Each row of numbers belongs to one of the elements below and depends on some of the facts about them. Some rows are named. Which element is each other row?

Facts:
stofis	τ	mimatros; stofis	τ	brelomas; vistom	τ	geskar; vistom	τ	kloste; vistom	τ	klolu; kladas	τ	klibak; kladas	τ	plupos; kladas	τ	skebabro
kladas	τ	brelomas; trulitre	τ	feger; trulitre	τ	radul; muklok	τ	telan; konus	τ	broklel; konus	τ	lole; fidro	τ	maskan; rufe	τ	drestadum
rufe	τ	klevinu; rufe	τ	fefos; grizan	τ	poplo; diplir	τ	stofa; diplir	τ	brevul; diplir	τ	nabramun; duska	τ	pluplis; duska	τ	geskar
zupo	τ	ruskes; fliska	τ	fedre; fluzol	τ	posti; sastalum	τ	zoli; sastalum	τ	drutrabru; flosuven	τ	klakim; flosuven	τ	miklen; gredras	τ	poskuplak
gredras	τ	brelomas; kobuk	τ	gisam; kobuk	τ	brelomas; fliter	τ	zisas; pigrol	τ	repem; pigrol	τ	brakla; pigrol	τ	radul; pigrol	τ	triskovil
mumim	τ	klevinu; mumim	τ	radul; mumim	τ	pemun; mumim	τ	brelomas; liflol	τ	busok; fugram	τ	klevinu; fugram	τ	makim; fugram	τ	telan
faflo	τ	ropi; faflo	τ	vavokla; faflo	τ	nafu; naven	τ	plupos; movak	τ	kligoku; movak	τ	dobiven; brustastik	τ	faner; brustastik	τ	plupos
brustastik	τ	depuplir; lumon	τ	viklegre; lumon	τ	mudrok; gruklan	τ	zoli; gruklan	τ	sustik; vedras	τ	mimatros; vedras	τ	sodum; trebik	τ	faner
poflom	τ	ruskes; poflom	τ	fedre; poflom	τ	viklegre; purafel	τ	pluplis; purafel	τ	broplo; purafel	τ	grodraka; purafel	τ	zeflel; busker	τ	gaplo
flubrutor	τ	broplo; flubrutor	τ	zeflel; flubrutor	τ	drutrabru; flubrutor	τ	pemun; flubrutor	τ	memu; flubrutor	τ	misis; flubrutor	τ	flugros; todral	τ	drestadum
todral	τ	linan; triku	τ	radul; triku	τ	nafu; triku	τ	triskovil; skeskos	τ	klevinu; skeskos	τ	zisas; kiben	τ	vivu; kiben	τ	triskovil
trudam	τ	drestadum; trudam	τ	fefos; diston	τ	misis; diston	τ	mudrok; sesko	τ	puragri; sesko	τ	maskan; sidas	τ	grodraka; sidas	τ	bigaplol
sidas	τ	vibrim; trituk	τ	duka; trituk	τ	fefos; trituk	τ	brelomas; drilis	τ	maskan; drilis	τ	misis; pinupok	τ	gisam; dokil	τ	ropi
dokil	τ	gaplak; dokil	τ	bratro; plezir	τ	flatos; brosen	τ	nabramun; brosen	τ	poskuplak; brosen	τ	geros; stuvem	τ	plupos; stuvem	τ	busok
topus	τ	stoskim; topus	τ	vebraklar; topus	τ	mudrok; pivinel	τ	gravul; pivinel	τ	klavi; pivinel	τ	klolu; pivinel	τ	bredrim; pivinel	τ	bolo
loplok	τ	feger; loplok	τ	ligronun; loplok	τ	radul; loplok	τ	fedre; loplok	τ	poskuplak; fuluk	τ	pluplis; fuluk	τ	viklel; fuluk	τ	zuden
fuluk	τ	klavi; drimil	τ	peban; drimil	τ	greflofin; bipas	τ	gisam; bipas	τ	duvoflek; bipas	τ	dobiven; bipas	τ	skebabro; bipas	τ	maskan
viklegre	δ	737; geros	δ	572; stofis	δ	572; maskan	δ	572; ruskes	δ	468; stofa	δ	572; misis	δ	468; kladas	δ	572
trulitre	δ	629; muklok	δ	572; posti	δ	468; konus	δ	572; skibran	δ	572; fidro	δ	629; zoli	δ	629; brelomas	δ	737
rufe	δ	468; supler	δ	572; feger	δ	737; memu	δ	468; duska	δ	572; grodraka	δ	572; zupo	δ	629; duvoflek	δ	629
gaplo	δ	629; klibak	δ	737; sustik	δ	572; fluzol	δ	737; viklel	δ	572; sastalum	δ	572; bigaplol	δ	572; flosuven	δ	629
makim	δ	468; kobuk	δ	468; drutrabru	δ	737; stipir	δ	737; pigrol	δ	737; zisas	δ	572; nabramun	δ	468; gresigak	δ	572
fedre	δ	468; poplo	δ	468; liflol	δ	468; drestadum	δ	737; fugram	δ	737; zuden	δ	572; flatos	δ	572; depuplir	δ	572
faflo	δ	468; peban	δ	737; pluplis	δ	737; naven	δ	468; telan	δ	629; mudrok	δ	572; miklen	δ	468; ligronun	δ	737
klolu	δ	468; skebabro	δ	572; nafu	δ	737; duskive	δ	629; gruklan	δ	468; vedras	δ	468; trebik	δ	572; linan	δ	737
dobiven	δ	468; poskuplak	δ	737; poflom	δ	737; busker	δ	737; flubrutor	δ	737; ropi	δ	572; todral	δ	468; triku	δ	629
plupos	δ	572; skeskos	δ	468; gisam	δ	572; gaplak	δ	737; lole	δ	629; klavi	δ	468; kabel	δ	629; kiben	δ	572
trudam	δ	468; diston	δ	468; sesko	δ	468; sidas	δ	629; trituk	δ	468; zeflel	δ	572; stoskim	δ	572; drilis	δ	629
broplo	δ	572; pinupok	δ	629; dokil	δ	737; vivu	δ	468; damem	δ	572; busok	δ	572; bovime	δ	468; seplar	δ	629
plezir	δ	629; gravul	δ	572; gobudrun	δ	629; vavokla	δ	737; radul	δ	468; brosen	δ	468; stuvem	δ	572; kloste	δ	468
faner	δ	737; loplok	δ	572; gravado	δ	572; repem	δ	737; duka	δ	737; nilir	δ	572; klevinu	δ	572; tufludron	δ	468
fefos	δ	572; triskovil	δ	629; vebraklar	δ	572; drimil	δ	468; brakla	δ	468; bredrim	δ	468; bipas	δ	572; giplin	δ	572
viklegre	φ	klakim; geros	φ	vibrim; stofis	φ	brevul; maskan	φ	movak; ruskes	φ	movak; stofa	φ	pemun; misis	φ	topus; kladas	φ	kligoku
trulitre	φ	palok; muklok	φ	brevul; posti	φ	klakim; konus	φ	bratro; skibran	φ	purafel; fidro	φ	drikis; zoli	φ	broklel; brelomas	φ	pivinel
rufe	φ	kligoku; supler	φ	geskar; feger	φ	klakim; memu	φ	vibrim; duska	φ	purafel; grodraka	φ	bolo; zupo	φ	vibrim; duvoflek	φ	fuluk
gaplo	φ	purafel; klibak	φ	dogror; sustik	φ	pemun; fluzol	φ	pivinel; viklel	φ	vegronum; sastalum	φ	pemun; bigaplol	φ	puragri; flosuven	φ	geskar
makim	φ	lumon; kobuk	φ	bratro; drutrabru	φ	vibrim; stipir	φ	purafel; pigrol	φ	mumim; zisas	φ	movak; nabramun	φ	mumim; gresigak	φ	bolo
fedre	φ	greflofin; poplo	φ	mimatros; liflol	φ	greflofin; drestadum	φ	broklel; fugram	φ	brustastik; zuden	φ	drikis; flatos	φ	vibrim; depuplir	φ	drikis
faflo	φ	greflofin; peban	φ	diplir; pluplis	φ	geskar; naven	φ	purafel; telan	φ	brevul; mudrok	φ	palok; miklen	φ	vibrim; ligronun	φ	lumon
klolu	φ	fliter; skebabro	φ	bratro; nafu	φ	bratro; duskive	φ	puragri; gruklan	φ	drikis; vedras	φ	pemun; trebik	φ	sodum; linan	φ	brevul
dobiven	φ	dogror; poskuplak	φ	drikis; poflom	φ	bolo; busker	φ	greflofin; flubrutor	φ	bratro; ropi	φ	bolo; todral	φ	gredras; triku	φ	gredras
plupos	φ	movak; skeskos	φ	drikis; gisam	φ	fuluk; gaplak	φ	bratro; lole	φ	puragri; klavi	φ	flugros; kabel	φ	pivinel; kiben	φ	fuluk
trudam	φ	brustastik; diston	φ	fliter; sesko	φ	purafel; sidas	φ	klakim; trituk	φ	fuluk; zeflel	φ	bratro; stoskim	φ	dogror; drilis	φ	topus
broplo	φ	drikis; pinupok	φ	topus; dokil	φ	mimatros; vivu	φ	fuluk; damem	φ	vibrim; busok	φ	vistom; bovime	φ	pivinel; seplar	φ	pivinel
plezir	φ	vistom; gravul	φ	fliter; gobudrun	φ	bratro; vavokla	φ	mimatros; radul	φ	bratro; brosen	φ	fuluk; stuvem	φ	bratro; kloste	φ	dogror
faner	φ	pivinel; loplok	φ	puragri; gravado	φ	diplir; repem	φ	drikis; duka	φ	dogror; nilir	φ	grizan; klevinu	φ	vegronum; tufludron	φ	grizan
fefos	φ	kligoku; triskovil	φ	vibrim; vebraklar	φ	diplir; drimil	φ	greflofin; brakla	φ	greflofin; bredrim	φ	drikis; bipas	φ	grizan; giplin	φ	bratro
viklegre	σ	feger; geros	σ	memu; stofis	σ	linan; maskan	σ	zisas; ruskes	σ	maskan; misis	σ	pinupok; trulitre	σ	mudrok; konus	σ	kobuk
skibran	σ	gaplo; fidro	σ	zuden; brelomas	σ	fluzol; rufe	σ	fefos; supler	σ	pluplis; feger	σ	sidas; memu	σ	triskovil; duska	σ	stipir
zupo	σ	miklen; duvoflek	σ	vivu; gaplo	σ	duska; klibak	σ	dobiven; sustik	σ	stofa; fluzol	σ	kabel; viklel	σ	klevinu; sastalum	σ	sustik
bigaplol	σ	loplok; makim	σ	ligronun; kobuk	σ	zeflel; drutrabru	σ	flatos; zisas	σ	plupos; nabramun	σ	pigrol; gresigak	σ	ropi; fedre	σ	busker
poplo	σ	vavokla; drestadum	σ	zoli; fugram	σ	trudam; zuden	σ	broplo; flatos	σ	zupo; depuplir	σ	gruklan; faflo	σ	fedre; peban	σ	gravado
pluplis	σ	flosuven; naven	σ	sesko; telan	σ	muklok; miklen	σ	damem; skebabro	σ	flubrutor; vedras	σ	sastalum; linan	σ	telan; poskuplak	σ	depuplir
poflom	σ	grodraka; busker	σ	brakla; flubrutor	σ	gaplak; ropi	σ	poflom; triku	σ	todral; skeskos	σ	bredrim; gisam	σ	brosen; gaplak	σ	radul
lole	σ	bigaplol; kabel	σ	bovime; kiben	σ	trituk; diston	σ	gravul; sesko	σ	skibran; sidas	σ	posti; trituk	σ	duvoflek; zeflel	σ	stuvem
stoskim	σ	kloste; drilis	σ	misis; broplo	σ	poskuplak; vivu	σ	gisam; damem	σ	geros; busok	σ	plezir; bovime	σ	seplar; seplar	σ	faner
gravul	σ	klolu; gobudrun	σ	nafu; vavokla	σ	dokil; radul	σ	giplin; stuvem	σ	gobudrun; kloste	σ	klibak; loplok	σ	duskive; gravado	σ	vebraklar
repem	σ	skeskos; duka	σ	stoskim; tufludron	σ	bipas; fefos	σ	kladas; drimil	σ	faflo; brakla	σ	liflol; bredrim	σ	fidro; bipas	σ	nilir
giplin	σ	konus

Known rows:
[ 5 -3 -1 -4 -5 -8 -1  1 -1  3  3  5 -4 -5  1 -1  3  3  3  2  3 -2  2 -1
 -5  3 -4  6 -6 -1  1  4  3  4  1  7  0 -1  1 -3  0]: posti
[-1 -1 -7  1  0 -3  2  1  2 -1  3  0 -1 -7  1  3  0 -1 -2  1  7 -3 -3 -3
 -1 -1 -1  3 -4 -2  3  0  1 -3 -1  8  2  0 -1 -1  0]: sustik
[  5   8   0  -9  -3 -10  -6  -5   0   4   2  13   0 -11  -4  -3 -10   3
  -8   0   7  -9   3  -8   3   6 -15   4  -6 -16  -5  12  11   0  17   3
  -2  -2  -3   4  -8]: broplo
[ 31   5   8  -5 -11 -19 -17 -14   1   7   7  24  -3 -31 -23 -29 -27   6
  -9   0  -4 -18  20 -10  -7   5 -18   3 -30 -40 -23  17  -9  19  23   1
  -4   4  -2   1  -8]: nafu
[ 21   6   1  -4  -9 -12 -11  -8  -1   5   8  17   1 -22 -16 -16 -19   4
  -4  -1   3 -14   8  -6  -7   1  -9   2 -21 -25 -15  10  -3  10  12   4
   1   5  -3  -2  -7]: zeflel
[  8  -1   1   1  -3 -11  -4  -2   5   0   2   8  -4 -17  -6  -7  -7   1
  -5   3   0  -6   4  -9  -1   1 -10   4 -11 -16  -5   7  -4   7  12   4
  -3  -1  -1   0  -2]: stipir
[ -3  -5  -7   5   4  -1   5   4  -3  -4   4   2   1  -2  -1   4   4  -6
  -4   0  10  -5   3  10  -5  -8   1  -2  -3   1  12  -3   6 -14  -3   3
   2  -6  -2  -1   4]: flatos
[  5  -3   2   3  -4  -8  -1  -2   4  -2   1   3  -4 -13  -3  -5  -4   0
  -3   2  -1  -5   2  -7  -2   1  -9   5  -7 -13  -1   4  -4   6  10   5
  -3  -2   1   1   1]: seplar
[ -1  -4   5  -1   7   6  -3 -10   0   5  -6   2   1  12   3  -3  -1   5
  -4  -1  -8   7   7   4   4   5   4  -5   4   6  -9  -3 -10   0  -6 -15
  -5   5   0   2  -2]: fliska
[ -7   2 -11   3   1   2   7   3   1   2   4  -9  -1  -4   5   0   2  -5
  -1  -2   5  -3   2   0  -1   0   0   4   0   3   5  -2   3  -5  -7   6
   4  -2   0   2   3]: klevinu
[  5   2   2  -2   7   5   0 -10   4  -4  -8  -3  -4   3   4  -2  -2  -6
  -1  -3  -3   9   2   4   2   4   7  -7  -1   3  -1  -3   0   5   3 -11
   0   4  -1   7  -3]: poflom
[-14  14   3   2  -1   8   2  10  -4   8  -4  -4   5  13 -12  -9  -1  -2
   0   4 -22   2  11  -1  10  -2   4  -2  15   4 -10  -2  -9   3  -5 -13
  -1  -1   6  -2   6]: gredras
[ 4  3  1 -6  3  4  1 -2  1  0 -6 -5 -4 10  6  2  7 -4  6 -1 -5 11  1  6
  0  5 10 -3  4 13  3 -3  6  6 -3 -6  4  2  1  2  0]: faflo
[ 6  5  4 -1  3  2 -1 -4  6 -4 -7  0 -3 -2 -3 -3 -4 -5 -1  0 -6  6  2 -2
  4  2  5 -5 -1 -2 -3  0 -1  8  8 -9  0  4  0  4 -3]: busker
[-11  -6  -5   3   1   3   0   5   4  -7  -3  -4   5   4   4  11   0   0
   3   2  11   2 -12   2   1  -2   5   3  -2   6  11  -3   4  -8 -10  10
   5   3   1  -3   1]: busok
[-5 -1 -7  3  1  0  3  4  1 -1  4 -5  0 -4  4  5  2 -1 -1  0  9 -2 -5 -1
 -1 -2  0  3 -1  2  6 -2  3 -6 -5  8  4 -1 -1  0  0]: gravado
[ 3 -5 -4 -3 -3 -6  1 -1  1  2  2 -1 -6 -2  8  1  5  1  3  0  3  0  2  0
 -5  5 -2  6 -5  3  3  1  4  1 -4  7  1 -1  1 -1  2]: fedre
[-2  0 -7  1  1 -2  2  1  2  1  3 -2 -2 -7  2  1 -1 -2 -2  0  6 -3  0 -2
  0  0 -1  4 -4 -1  3  0  2 -3 -2  6  2 -1 -1  1 -1]: zisas
[ -6 -10   0   5   0  -2  -2   1  -1   5   4   4   3   2   3   1   2  10
  -4   2   0  -3   0  -3   1   1  -6   4   0  -1  -4  -1 -11  -6  -6   2
  -7  -1   0  -4   2]: klakim

Rows to name:
No name comes twice in this set of rows, the named rows included.
[ 3 -4 -1  4 -6  4 -1 -3 -3 -3  7 -5  6 -7 -1 -3 -6  0  5 -6  8 -9 -6  2
 -7 -6 -1  0 -5 -5 -1 -1  0 -1 -5  8  3  2  0  1  1] | gaplak
[ 10   2  -2   1   0 -14  -3   0  -1   2   5  17  -3 -14 -12  -8  -6  -3
  -9   4   2  -9  15   3  -4  -5  -8  -1 -15 -16   1   6   2  -3  11   0
  -2  -5  -3  -2   0] | geros
[ -4  -4   2  -2  -4  -6 -13   7   8  -8  -8  10   6  -1 -11   6 -12   4
   1   8   6   1  -6  -2   3  -1   1   4 -12  -8   6   5   1   1   0   9
   4   6   4  -5   0] | plupos
[  4 -10   3   6  -8   9  -7  -5 -11   5  13  -1  16   1  -2  -7 -10  12
   6  -8   7 -13  -4   6  -8  -7  -1  -2  -4  -4 -12  -2 -11  -4 -16   6
   1   6  -1  -3   1] | bratro
[  3  10  -3   1  -5  -8   3   9   0   2   7   4  -3 -15 -11  -3  -1  -1
  -3   5  -1  -6   1 -11   0  -3  -6   3  -2 -11  -3   4  -2   4  10   5
   1  -2  -2  -5  -2] | gisam
[ 11  17  15  -6   2   6   5  -4  -7  -5   0   5   1  -1  -6   8   7   2
  -3  -5  -3   3 -15  -5   3  -3  -3 -14  19  -3  -6   3   9   3  28 -16
  -6  -4  -7   3 -13] | fidro
[  2   9  -7  -4   7   5   2  -7   4   2  -7  -6  -5   3   4  -7  -5 -10
  -2  -3  -6   7  11   4   4   6   8  -3  -2   5  -3  -3   3   4  -4 -10
   5   4   0   9  -1] | loplok
[  3   6   3  -3   5   2  -8   2   2  -2 -10   2   2  11  -3   1  -8  -3
   1   3  -1   9  -1  -1   4   0  10  -7  -2   1  -1  -2   2   1   1  -6
   3   6   0   3  -4] | trebik
[-15  21  -5   2  -1  12  10  17  -2  -1  -6 -15   3  10  -8  -2   3 -15
   4   1 -12   5   0   1   8  -7  13  -4  16  11   4  -5   6   2  -7  -6
  10  -2   6   0   5] | stofis
[ 10   2  -2   0  -6  -3  -4  -3  -3   1   8   4   4 -13  -8  -7 -12   3
   1  -3   7 -11   1  -1  -6  -3  -3   1 -13 -12  -7   4   1   3   0   7
   4   4  -2  -1  -3] | giplin
[ -7  -9  -5   8   4   2   7   4  -3  -8   3  -4   2   2   4   6   8  -7
  -2  -2   8  -3  -1  11  -5 -10   1  -3   1   4  15  -5   4 -14  -4   3
   0  -7   0   0   7] | drutrabru
[ 23  10  16 -12  -8 -10 -29  -7   7  -4 -14  28   8  -6 -32 -14 -34   4
   0   6  -7   0   8  -1   2   3   2  -5 -27 -26 -16  12  -1  20  15  -8
   5  16   3  -3 -10] | stuvem

The same elements again, as new rows of numbers:
Known rows:
[ 23 -20 -10  -6 -15  11  -1  -3  10   1  -5  11 -24]: flubrutor
[ 27  -2 -10   1 -16   8 -12   5  15  -7  -7   9 -21]: diston
[19 10 10 -4 11 11  9 -9  7  2 -4  6  4]: vavokla
[ 28   2   6  12  13   7  -3   9 -27  -4 -30  16 -30]: lole
[ 38  16   3 -14  -3  21   3  -5   6   1 -13  14  -7]: flatos
[ 27  -1 -11   2 -16   8 -13   6  15  -7  -5  10 -22]: naven
[ 12  17   5   7  -7   3  22 -12  -1   1 -14   9  16]: kligoku
[ 28   2 -17   5 -18  10  -9  -4  31  -6   9  -6 -15]: drimil
[ 23   8  13   1   5   5   4 -15  14  -4 -23  -8  -7]: bredrim
[ 2  7 22 -8 18  9 13 -4  6  7  6 11 25]: klevinu
[ 37  10  -5  -2   0  14   2  -9   8  -2 -12   1 -16]: brelomas
[-7 -2 17 -3  3  2 -1 11 15  1 13 19 18]: trudam
[13 12 14  0 14 11  9 -8 12  0 -2  9  6]: vivu
[ 0  9 29  1 14 11 15 -3  7  6  8 12 23]: zoli
[  4   9   8  14  10  -7  16   5 -36  -2 -33  24   3]: broklel
[-1 12 26 -3 21  9 15 -8 11  3  5 13 23]: klolu
[ 12  17   4   7  -7   3  23 -13  -1   1 -14   8  16]: flugros
[  7   4  -3   6 -24  -5   7   4   2  -2  -6  14  12]: topus
[25  9  4 -5  7 13  6 -9  6  2 -7  3 -1]: ropi

Rows to name:
No name comes twice in this set of rows, the named rows included.
[16  2  4 -6  1  9  0  1  7  2  0  8  3] | gravado
[ 7 -3 13  1 -9  6 -4 12 10  1  9 15  7] | sidas
[ 34   5   3  -3  -2   6   0 -15  10  -3 -26 -12 -15] | repem
[ -2  -7  22 -10  19  13  23 -14   6  10   5  15  15] | nafu
[ 19  -5  -4  -6 -11   7  -9   8   8  -1   1  10  -5] | sastalum
[ 36  12 -11   1  -2  16   6 -21  23   0   2 -14 -10] | peban
[  5   3  26  -9  14   1   8 -10   7   4  -9  -3  20] | depuplir
[ 6 16 19 -2 20 13 12 -4 11  2  7 15 18] | memu
[ 17   1 -19  29  20   3   0 -12   5  -6   5 -21 -21] | poplo
[18 13 21 -3  3 16 10 -5 11  4 -2 12  9] | gaplo
[ 18   4  17  -6   9   4   5 -13   7   1 -17  -8   6] | zuden
[ 13  -1   8 -12 -11   6  -6  10  13   0   5  19   5] | busker
[-1  1 19 -9 10  6  6  3  7  6 10 14 23] | nilir

